[110  69  88 167 196] ans = 167

[[119 104 114 123 116 159 190]
 [180 117 139 115  90 113 115]
 [111 141 165 122 109 130  98]] ans = 130

[[193 116 123 172]
 [169 145 130 114]] ans = 130

[198 100 183 172  56] ans = 172

[[164 142 168 148 180]
 [166 151 177 167 193]] ans = 167

[ 63 171 183 187 161 148 157] ans = 148
---
171  90  99 122 165  69 112
 92 161 145 134  94 177 139
109 141 140 126 116 150 131
yields 131

114 112  72 183  97  71 101
144 116 152 172  78 187  79
151 146 159 141 138 113 161
yields 161

173 166 189 123
164 166 192 141
168 167 193 134
yields 134

106 152 149 155
133  67 116 114
 96 161 173  74
yields 74

 91 130 180  66
162 194 102 186
131 163 147 180
yields 180

 63 128 107 122 175
120  71 135  87 123
100 172 113 174 101
yields 101

115 137 173  63 142 162
139 156 151 125 144  73
 46 145 180 154 128 123
yields 123

143 107  49  73 136
155 101 129 168 119
186 196 163 160 190
yields 190
---
103 197 153 171  65  81 174 out 174, 103

161  50  59  51  63
 74 152 142 141 138
out 63, 74

170  90  88  65  78 122
 99 178 128 160 104 184
out 122, 99

128 155 139 190
152 138 180 141
out 190, 152

 61 193 116 189  86 150 159 out 159, 61

 64 103 122 202 out 202, 64

186 179 133 130 204 177 169 out 169, 186

 69 152 169 122 189 125 out 125, 69

136 195 179  96
122 133  91  96
out 96, 122

 71 157  57  49  65 160 out 160, 71
---
[123 203 136 113 104  59 137] 203

[[133 125 202 119]
 [121 145 148 133]] 125

[170 152  66  94] 152

[ 88 192  93  92] 192

[124 105 131 204  93  91] 105

[147 144  46  70] 144

[ 89  72 210  68  72 207] 72

[133 188  83  93] 188

[[100 186 115 189 188  97]
 [150 100 130 110 100 176]
 [170 152 178 162 153 133]] 186

[[100  87 108 145 190  73 177]
 [121 116 122 135 145 111 144]] 87
---
123 132 178  55 138 116  76 --> 55, 178

146 120 148 155 170 202 129 --> 155, 202

198  49 185 201  60 127  58 --> 201, 201

106 152 142  94 149
113 146 122 104 141
 90 167 172  57 195
--> 122, 195

 78 157  58  91 152 --> 58, 157

 91 103 188 107 117 --> 188, 188

141 128 209 102 206 --> 209, 209
---
113   80  111   59
145  175  147  195
-> 80

102  181  198  148   56   91  157 -> 91

133  165  135  209  156  129  125 -> 129

145   62  151  157  114 -> 114

109   81  110   64   89 -> 81

161   99  168   48  118 -> 99

149  209  187   65   50  107   92
 62  167  140  109   98  200  192
-> 62
---
165 102 100 150  47 140 -> 102
 81 177 171  56 210 108 -> 177
162  61 168  91  62  50 -> 61
121 189 103 160 160  93 -> 189
194 122 125 146 166 124 -> 122
154 189 121 133 142 186 -> 189
107 203 197 167 152 117 -> 203
143 146 194 157 129 132 -> 146
118 189 159  68  98 169 -> 189
129 132 136  97  47  74 -> 132
---
139 140 191 128
121 121  90 105
128 133 151 142
result: 191

133 120 128  65 135
187 123  97 112 107
133 191 121 105 127
result: 128

 88  97 186 184
 81 108 165 152
156 134 158 189
result: 186

180 178  79  99 165 146  81
 98  59 187 186 116 137 185
 88 103 123 189  77  67 162
result: 79

121 104 148 151 195
 81 122 138 135 137
106  99  76  63 146
result: 148

165  92 120  66 105
111 161 131  53  76
130 102 112 146 117
result: 120

 50  69 134 112 155
194 169 129 127 153
 54 189 136 129  98
result: 134
---
134 134 126 115
117 144 187 103
 98 169 199 112
yields 98

 83 132 190  82 165 yields 132

178 176  78 145 199 yields 176

 49 180 114 131 124 183 yields 114

110  69 131 112 150 168  95 yields 112

137 194 121 144 yields 137

182  61 124 134 yields 182

150  87 102 114  68  96  86 yields 114
---
Q:
 65 158 168 119 202 130
123 190 151  94  95 160
A: 168

Q:  48 146 118 203 126  68
A: 118

Q: 118  51 131  67  56
A: 131

Q:
152 155 164 117 118
166 171 124 197 155
 73  96  82  75 183
A: 164

Q: 125  60 107  58  89
A: 107

Q:  83 177 204 119
A: 204

Q:
167 105 171  97 126 160  74
145  92  72 193  69 134  73
150 139  82 146 146  65 173
A: 171
